Each row has a class, written after it.
[ -39   12 -292 -106  -82  -55   43  114  -73 -277  176  209   67   19
  309 -171 -323  -24 -132  430  -84 -238 -152  300   45  -87  -98   76
  -89  197   82 -250  232  -47 -243 -187] : <13>
[  47 -251  238  364 -162  -34  240 -469  211 -128   -6  101   55 -226
 -215  280  229 -336  254  130  330 -216  153  408 -154  201 -133 -104
 -166 -131 -118 -346 -124  434  109    7] : <35>
[ -82  -75  -41  374 -327 -356  104 -314    5  103  161  146  250 -138
   44  -39  -19 -341  -53  155 -175 -415  172  298 -246 -138  -34  -62
 -314   46  217 -598  372   39   52 -336] : <178>
[  37  -23   32  170 -153  411  104  -32   12 -584  240  100  -16    1
  298  101    0  -66   31  390  204 -257 -157  467  197  -72 -183  226
  -25  111  272 -375 -400   77  -20    4] : <35>
[ 198 -167   90 -258 -276  230   75  160  -99 -676   75  142  228 -332
  -85  -74 -305 -217   20  172 -334 -386 -534  380  -67   54 -176  319
  165  207  308 -323 -414  129  173 -169] : <35>
[ 223 -108  -28 -516  -99  107  -31  159  147  -98 -101  205  270  149
  -32 -229 -276  284 -136 -141 -220  -38 -239  293   36 -191  -77   72
  131  297   83    9 -443  269   43 -154] : <13>
[-136  142 -220  -81   49  144 -106  -38  107  134 -202 -205 -182  212
  -16  106   64  199  -42  -17  378  196  117 -416 -133 -349 -194  -80
 -207 -360   90  419 -213 -102    5  -51] : <35>
[  56   82  -58  -89  -58 -322    0   10 -143  514   -9  191  145   36
    7  -63 -123  -88  -10  -95   65   16   74  263   42  168   10 -130
  -37   -5  120 -100  196  138 -138  -12] : <181>
[ 376   33  106  -35 -181  166   35  -98  151  182 -114  263  242   46
 -159  -47 -163  179 -224  112   63  198   19  428   88  -99  310 -180
   25   21  -21  -17 -318  254  112  103] : <13>
[-228  -42 -103 -200  -58  -76 -101  -58 -140 -257  100   18 -140    3
   95  -73  -28 -326  220  -44   38 -531 -114  -47  -54  -73 -305  102
   20    6  325 -334   36  100 -100 -418] : <13>
[-242  188 -340  -70  -79   39 -149 -124 -138 -579  351  -26 -200  214
  500  -81 -156 -137 -130    0 -103 -720 -130  -94  193 -421 -192  289
  -89  120  484 -567    4 -168 -191 -620] : <13>
[ 102   82 -163  -74 -272   83   42  223 -322 -381  256  146  207 -137
  218 -131 -451 -164 -199  291 -328 -322 -374  188   -5  -30  -44  203
   40  266  428 -381  119 -229  -56 -188] : <167>
[ -42 -320   37 -101 -137  116  289   54  -38 -258   50  110  171 -326
 -128  114 -190 -307  132  231  172 -259  -40  370 -151   73 -432  188
 -120  -40  267 -233  -64   75   48  -13] : <46>
[ -46   94  -82   99  218 -161  -17   75   59  -64   42   64 -105  126
   92    3 -186 -122  182  274  320   44  -31  529  234  180 -127  -34
  217   23  -93  -31  154  247 -157   50] : <178>
[ 270 -133   58  -27 -395   57  117  -88  -33  -30  -94  227  318 -184
 -139  -51 -201  -85  -81  216  -53  -98 -145  406 -110  -43   41 -122
 -195  -89  257 -240 -191  198  134 -177] : <178>
[-207 -133 -210 -552  -96 -113  -88  309 -266 -199   55  -51   28 -173
  137 -118 -421 -211   45 -202  -93 -387 -185  -92  -85 -160 -427  259
   -7  -53  245 -119  121 -151 -106 -523] : <37>
[ 180  123   64 -419  145  225 -209  -23  112   76 -240  264  -20  186
   41 -147  -52  487 -179   40  104  326   73  438  218  -44  176 -153
  -39  225 -219  172 -173  382 -124  154] : <155>
[ -76  -76  -98  128   -7   -9   36   35   34 -165 -170 -170  -43   13
 -151    7   10  -76  169  161   56   84 -147 -136  -89   29 -231  -36
  104  -74  186  185 -182  -42   83  -22] : <46>
[ 361   27  -59 -328  -87 -154   94  120   -7  534 -231  209  298  -17
 -291  -84 -207  162  -86  -78   68  260  -16  125  -67   80   66 -292
  -88  -69   27  274   12  202  -59   90] : <13>
[ 145 -231  121 -307  -64  -63   87   73   53 -230 -143  130  168 -144
 -156  -69 -145 -103   69 -203 -221 -127 -105  358  -74   36 -312    5
  140  251   17 -160 -210  376  184 -212] : <167>
[  28  139 -173 -686   81   88 -201  256 -131 -144 -146  245   47    3
  140 -245 -286  302 -194  146 -168   79 -218  190  100  129  -20  -43
 -114  410   -5  182  228  156 -280  -50] : <181>
[-225  126 -129  160  152 -309  -57 -146  124   15 -148 -142 -209  289
  115    7  131  -21  163  -68  128  -64   69 -223   -1  -95 -274  -69
  -23  -58 -156    5   54   73    7 -177] : <178>
[ 206 -208   70  -71  -68  277   99    7  169 -158    5  145  143   19
  -30  110  -90  174  -14  174  123    6  -86  512  117   70  -49   69
   39  108 -103  -93 -365  263   44  132] : <35>
[-105 -143  102  253   14 -104  238 -329   87   99   37  111  -65   75
    7  229  185 -198  222   30  445 -214  344  268   32   47 -299  -64
 -181 -262  -53 -290  -42  302    3  -12] : <181>
[-115  -80  243  364  153  103   72  -64  176 -314  -34   23 -184  -18
 -110  121  283 -325  513  310  367   71  -63  329  220  442 -214  -10
  294   68  -11 -211 -224  359   76  325] : <13>
[ 111  -76  -16 -224   99 -103   34  -88  231  152 -179  189   75  -24
 -164   63 -153  104   -8  142  222  301  149  494  -54   71   10 -201
  -54 -179 -261  139  -47  485  -81  106] : <35>
[ 292  201   41  -50  -35  -98  -29   59  -12  183   73  244  158  111
   81 -147  -84   77 -132   40 -150   69  -78  409  224   70  275 -128
  193  249   30 -155    6  169  -69  105] : <13>
[  48   78 -209 -861  254  180 -174  249 -317  317 -326  -64  -84  142
 -140 -147 -292  384   46 -280  472  325  -81 -296  -73  -14  -84 -191
  -36 -242   29  760   23   64 -365  123] : <167>
[ -21 -172   13 -247 -146 -132   52  -99 -128 -321 -145  267  256 -154
  -31 -207 -188  -79   65  369 -165 -150 -281  337 -225  263  -51  -41
 -165  441   77 -162  349  284  -96 -117] : <160>
[ -52 -160   24   26  -63 -203  155  -38  108   41 -314  -59   23 -199
 -310   71  -46 -133  123 -119   92  163  -90  -79 -208   94 -256  -44
  -59 -111 -122  131  -20  117  215  -21] : <155>
[ 184  -20  -65 -365   12 -299   39  234 -106  703  -67  228  268  -24
  -58 -170 -258  114 -130 -110  -41  156   46  152   90  152  175 -224
  -70   84 -102   62  397   42 -151  -35] : <13>
[ 313 -140   97  -71   50 -127   99  -51  400  320 -120  271  188   32
 -310   29  -50  249 -127   55  -72  341   50  709   60  193   83 -217
  150  158 -478  100 -118  542   74  330] : <37>
[ 134 -126   58  155 -218  -57  133   15  170 -341 -215   47  152 -163
 -196  -72 -165   21  -32  241 -280  146 -307  246  -99  125  -71 -105
  128  257 -121  -35 -128  186  244 -104] : <155>
[ 271   38  143 -166 -100  328 -142 -294  199 -266 -210  284  178  164
  -60 -115   -7  462 -162  169   78  126  -30  423 -104 -124  234 -169
 -172  252  -96   86 -347  532  -47   62] : <160>
[-217  183 -305 -126  -92  -64 -121  234  -78 -216  107  -44  -29  119
  338 -162 -267   46 -182  190 -169 -119 -221 -193   33 -256 -243   84
   -6  233  187   13   33 -314 -122 -299] : <167>
[-324   31   42 -185  246   20 -272  -53   22   42  -40 -167 -348  197
  -28   29  267 -134  428 -220  636 -135  132 -256  229 -114 -388 -189
  166 -364  127  140 -300  204 -148 -113] : <167>
[   6   83 -166   -7 -207  205  -47  -42   30 -433  110  209  -60   23
  331  -71 -247    4 -188  489  117 -134 -224  332   52 -189  -68   81
 -126   45   74 -237 -105   11 -133 -168] : <155>
[-216   66  -47  236  125  -35  -44 -290  180  -39 -152 -176 -260  227
  -54   74  258  -37  191   70  417   80  134 -236    2 -203 -201 -160
 -101 -249  -61  213 -155  118   39  -82] : <35>
[-174 -182   56  212  -48   52  183 -176  -50 -168  100   13 -159 -106
   31  216  136 -384  296  238  426 -269   61  267    9  104 -303   48
  -79 -211  139 -299  -26  173   18  -56] : <35>
[  11 -225   71 -242  -25  216  -65  149 -127 -421  -35  -86  -77 -113
 -133   -6  -48 -218  310   -9  127 -171 -291   99  131   57 -214   75
  325 -170  315    1 -415  106   40 -106] : <46>
[ -31  123 -217 -899   71   64 -257  462 -270    3  -58    3 -100   68
  157 -163 -398   59  -25 -129   93   -5 -295 -224  102  -85 -213   92
  231 -175  239  357 -186 -118 -242 -116] : <160>
[ -31   47 -188 -651  166 -249 -106  154  -59  586  -52  -15  -47  241
  146  -31 -116  259 -148 -589   76  -31  250  -68   41 -344 -163  -26
  -47 -274  -51  173   64   41 -135 -265] : <37>
[-130   15 -147   96   21  -85  -30  165  -46  -74  -16 -112  -84   47
  146  -87  -62  -45   52  165  -31   37 -160 -178    6    1  -62   30
  103   84  -44  120   35 -161  -13 -125] : <35>
[ 118  -43  -58 -280 -100  -87   -2  -69   35  -16 -257  353  264  107
   59 -195 -163  344 -160   -4 -165  111   49  360 -315    2   -1 -143
 -303  467 -208    5  226  490 -122 -110] : <181>
[ -93 -142 -185 -594  222 -125  156  402 -282  345  -67 -109  -44  -89
  -51   81 -246  -40  202 -279  376   98    2 -214  -23  251 -420   95
   29 -235   80  434  180 -127 -264  178] : <160>
[ 407 -269  109 -166 -155 -368  151  214  131  490 -157  239  448 -211
 -371  -60 -319  -18 -133 -163 -460  246  -92  499  -19  338  218 -196
  175  227 -259  -74  193  300  226   30] : <178>
[ 138   60 -163 -460  -83  251  -41   80  -62 -198 -121  208  135  100
  196 -148 -283  362 -239  128   -7   42  -91  199  -75 -169  120  -10
 -154  197   91   31  -42  146 -171  -95] : <13>
[ 205  -49   -1 -528  -70  276  -18  -73   27  -57 -362  253  133  -34
 -156  -94 -196  359  -95  126  157  270 -108  278 -112   56  124 -175
 -289   47  -54  221 -144  399 -121   38] : <13>
[ 276 -179   86 -293  144  139  198   86  174  327 -196   79   55   71
 -308  172  -76  199   41 -213  475  386  127  309  103   64 -148  -94
  145 -323 -116  395 -469  374   69  424] : <160>
[ 129   -3  -94 -259   99   52  132   53  139  530  -88  134   35  312
   28  110  -71  437 -148 -181  439  204  237  314  131 -185 -196  -79
 -112 -115 -153  253 -255  254  -87  149] : <37>
[ 101  -63  -36  -28 -206 -148   79   70 -193  271  -23   60  294 -190
  -68   -3 -160  -68  -51  -39   29  -82  105   91 -210  -21   10 -161
 -216  -24  243  -76  362  -48  -65 -219] : <46>
[  62  -22  -62 -622   54  287  -60  236 -201  -64 -321   83   89  -43
 -140 -192 -284  289   80  121  314  295 -202   72  -92  104  -85  -79
  -15   54   92  532 -143  201 -224  149] : <37>
[  45 -200  107  512 -456  170  210 -296  309 -740 -125   94  186 -139
  -35   32  -18 -197  -16  469 -155 -169 -156  179 -335 -205 -192   -7
 -326  172   81 -388 -212  219  392 -405] : <178>
[ 528   27  158  -41 -116   75  -39   59  144  299 -184  286  307   57
 -187  -28  -96  260 -133    0  -89  435   71  555  108  136  286 -255
  111  -22 -113   78 -320  386   87  269] : <181>
[ 163   29   43 -506  180  126 -107    5  -62   96 -354  114   27  157
 -205 -114  -32  272  156  -65  403  310  -95   76  -96  178  -24 -223
   12   53  -38  496  -33  444 -186  263] : <160>
[ -58  150 -107 -186  -34  120 -157 -180  -65 -254   93    3 -159  295
  285  -55   25   67  -56 -214  158 -364  -68  -17   78 -393 -126  125
  -39   16  212 -151 -219  102  -95 -340] : <37>
[ 105   85   -2 -312   99   14  -84 -110  -14 -131 -227  175   38   41
  -93  -95  -39  184   53  114  187  103  -96  320    6  174   -1 -207
  -73  207  -87  116  174  455 -188   77] : <37>
[ -68  170 -219  -36   95  154  -91  113  -55 -318  183   39 -145   40
  217    8 -221   49  -16  384  322  -75  -95  246  158  -70 -116  -17
   35  -73   84   77  -11   -4 -315   -7] : <167>
[  39 -247  250 -338  211 -106  -43  117   98  123 -336  -79  -10 -148
 -429   60   55 -121  467 -382  276  174  -15  230   87  360 -288  -97
  356 -196 -105  182 -322  505  125   80] : <37>
[ 186 -101  -93 -414   71   18   -4  133   72  220 -247  169  101  -25
 -242  -97 -202  172   37   78  202  285  -74  308  -79  115  -48 -129
   19  -86 -152  418 -183  303 -140  287] : <178>
[ 206  152   68 -120 -127  338 -148 -274  160 -212 -150  273  165  283
   69 -129 -105  462 -222  165   63   42  -28  457  -66 -246  206  -83
 -226  291  -26  -76 -270  440  -39  -26] : <178>
[ 122 -144 -142 -857  -13  265 -154  346 -111 -335 -241  -31   18  -50
  -99  -93 -280   77   40 -218   20  -89 -319 -190  -27 -179 -366   96
  210 -103  219  327 -515   34   15 -127] : <167>
[-276   80 -165 -588  128   19 -214  207 -212  154    6 -127 -236  129
   39  -89 -148 -116  242 -251  417 -214  -72 -198   35 -195 -421   70
   68 -366  376  233 -158   -9 -228 -232] : <178>
[-385  338 -390 -223  347 -136 -217 -109 -191  259   94 -176 -463  303
  215   56   67  -27  162  -18  690 -191  237 -222   75 -192 -368 -117
  -73 -413  223  298  165  -94 -508  -45] : <167>
[-109  -27   39 -429  334 -353 -164   37  108  326 -204   12 -153  166
  -83  -69   66  -55  236 -512  248  -34  195   59  114  -64 -324  -92
  213 -109 -151   67   15  384  -11 -165] : <155>
[  35   80   55  310 -126 -313   57 -122  -51  432  174  196   76   85
  141    1   56 -123  -99  -11 -138  -44  247  248  -50  -21  128 -217
 -137  117  -18 -354  383  121   -5 -191] : <167>
[-107  -94  -40   67  106 -151  149   55  -20   32  137  164  -32  210
  193   13  -19 -112  125  115  190 -229   19  355  177   41 -327   54
  169  240  -14 -272   29  190  -27   24] : <167>
[ 192   30 -207  216 -237  -30  127 -313  280    6 -128  -24  151  280
   46   19  -70  384 -398 -137 -141   -5   69  -43 -254 -546   67  -29
 -186  -29   27    7 -345   22  207 -272] : <155>
[ -74 -235   12  153 -123  174  202 -265  -52 -216   -4  -49    0  -24
  -83  220  102 -263  307   77  548 -315   77  158 -184  -72 -301  125
  -60 -311  362 -136 -288  159   47  -20] : <37>
[  77  -69   12 -296   79 -145  -48  177 -190  785 -220  -55  106  -81
 -263  -29  -94  -28  164 -275  387  270  266   44  -39  102  -53 -227
   71 -376  161  307  143  -13  -78  115] : <155>
[-257 -254  -71 -245 -119 -217   23   22 -185 -160  -34 -123  -22 -334
  -95   16  -94 -451  310 -247   81 -458 -116 -261 -252   84 -465  134
  -82 -156  266 -209  176  -54  -38 -409] : <155>
[  85  -83  -43   22   -7 -308  184  -16  168  181 -210  -12   26    8
 -156   47  -60  -15  -32  -84 -151  186  -34   91  -96   30 -145  -32
  138  -43 -201  102  -86   67  213   42] : <155>
